Below is a small trained network, with its code and all its weights. Each question gives an input and a class and asks what happens when units are switched off, that is, made to give their printed mean instead of their output.

import numpy as np


def w(rows, s, z=0):
    codes = np.array(rows[::2]) - 128.0
    scale = np.full(codes.shape[1], s)
    scale[-1] = z or s
    return codes * scale


def f(y):
    return np.maximum(y, 0)


def log_softmax(a):
    a = a - a.max(-1, keepdims=True)
    return a - np.log(np.exp(a).sum(-1, keepdims=True))


def net(x, mask):
    res = np.array(x, float).reshape(1, 3) / 4 @ E
    y = f(res @ A[0][:, :-1].T + A[0][:, -1])
    res = res + np.where(mask, y, B[0][:, -1]) @ B[0][:, :-1]
    return log_softmax(res[-1] @ U[:, :-1].T + U[:, -1])


A, B = {}, {}
E = w([
[83,254,107,186,178,104,51],'x0',
[207,192,141,61,83,208,160],'x1',
[187,105,38,155,193,152,171],'x2',
],0.008)
A[0] = w([
[98,133,176,109,78,110,112,1],'neuron 1',
[69,141,225,152,72,114,119,85],'neuron 2',
[79,135,188,108,91,133,87,110],'neuron 3',
[107,214,121,145,169,98,123,13],'neuron 4',
[182,238,146,105,101,149,118,142],'neuron 5',
[144,58,130,102,99,113,142,20],'neuron 6',
[25,61,124,183,180,71,89,74],'neuron 7',
[63,182,87,158,162,112,111,227],'neuron 8',
[113,19,152,120,105,121,168,97],'neuron 9',
[175,111,2,164,190,140,140,15],'neuron 10',
[113,181,102,143,131,126,105,10],'neuron 11',
],0.013,0.0046)
B[0] = w([
[93,233,128,94,173,173,131,156],'neuron 1',
[108,157,115,113,211,84,145,193],'neuron 2',
[97,99,104,136,223,103,153,182],'neuron 3',
[116,179,176,141,113,200,56,183],'neuron 4',
[122,54,108,140,88,173,198,207],'neuron 5',
[137,164,166,142,127,196,75,172],'neuron 6',
[141,123,104,68,53,202,218,247],'neuron 7',
[173,49,141,212,134,98,77,227],'neuron 8',
[132,76,146,239,144,151,86,215],'neuron 9',
[40,168,140,98,249,104,168,219],'neuron 10',
[111,157,183,150,141,204,110,158],'neuron 11',
],0.018,0.012)
U = w([
[148,118,200,183,117,186,2,81],'0',
[88,182,128,81,215,78,152,110],'1',
[145,95,115,79,32,202,230,85],'2',
[172,73,122,148,86,71,122,246],'3',
[156,206,139,44,68,68,40,96],'4',
],0.0084,0.011)

Each question gives the input, the list of numbers given to net, and the class t.
The units are the neurons (one row each of A and B). Each row of codes is followed by its name. A weight is (code - 128) times the scale printed after its matrix; where a second scale follows, it is the last column's (A, B and U).
mask holds one flag per neuron, in row order. A switched-off neuron (its flag False) gives its mean, the last column of its row in B, instead of its output. The means were averaged over made-up inputs and are rounded, as every weight is.
A unit's drop is (log p(t) with every unit on - log p(t) with that unit switched off) / (log p(t) with every unit on - log p(t) with every unit switched off).
The circuit of an input: a set's keep is (log p(t) with only the set's units on - log p(t) with every unit switched off) / (log p(t) with every unit on - log p(t) with every unit switched off). Starting from all 11 units, units are removed one at a time, each time the one whose removal leaves the highest keep (on an exact tie, the one counted first), for as long as the keep stays at least 0.8.
units of the circuit, in order: the units of the circuit, biggest drop first
unit that matters most: the unit with the biggest drop
top k neurons: the k neurons with the biggest drops, biggest first
drop when u is switched off: that unit's drop, to one decimal
input [4,8,0], class 2: unit that matters most => neuron 5
input [-7,-6,1], class 0: top 2 neurons => (neuron 9; neuron 6)
input [-1,0,0], class 3: top 4 neurons => (neuron 7; neuron 10; neuron 4; neuron 6)
input [-6,-3,-7], class 1: top 4 neurons => (neuron 2; neuron 8; neuron 3; neuron 1)
input [-6,7,8], class 1: top 2 neurons => (neuron 10; neuron 7)
input [1,2,2], class 3: units of the circuit, in order => (neuron 7; neuron 10; neuron 4; neuron 6)
input [-8,-6,4], class 0: top 2 neurons => (neuron 9; neuron 6)
input [3,-5,-4], class 2: top 3 neurons => (neuron 7; neuron 10; neuron 9)
input [-2,-4,-1], class 2: top 2 neurons => (neuron 7; neuron 8)
input [-1,7,-7], class 1: top 2 neurons => (neuron 7; neuron 2)
input [-7,-2,-8], class 1: top 4 neurons => (neuron 2; neuron 3; neuron 8; neuron 1)
input [-6,-2,-6], class 0: top 3 neurons => (neuron 9; neuron 10; neuron 6)
input [4,7,-8], class 1: top 3 neurons => (neuron 2; neuron 7; neuron 3)
input [0,-8,3], class 2: unit that matters most => neuron 7
input [-5,-4,-3], class 0: top 3 neurons => (neuron 9; neuron 5; neuron 6)
input [-2,3,0], class 3: units of the circuit, in order => (neuron 7; neuron 10; neuron 4)
input [0,-7,5], class 2: drop when neuron 7 is switched off => 2.8
input [3,-7,4], class 2: drop when neuron 7 is switched off => 2.1
input [3,6,0], class 2: drop when neuron 5 is switched off => 0.9
input [-1,-3,-5], class 1: units of the circuit, in order => (neuron 2)
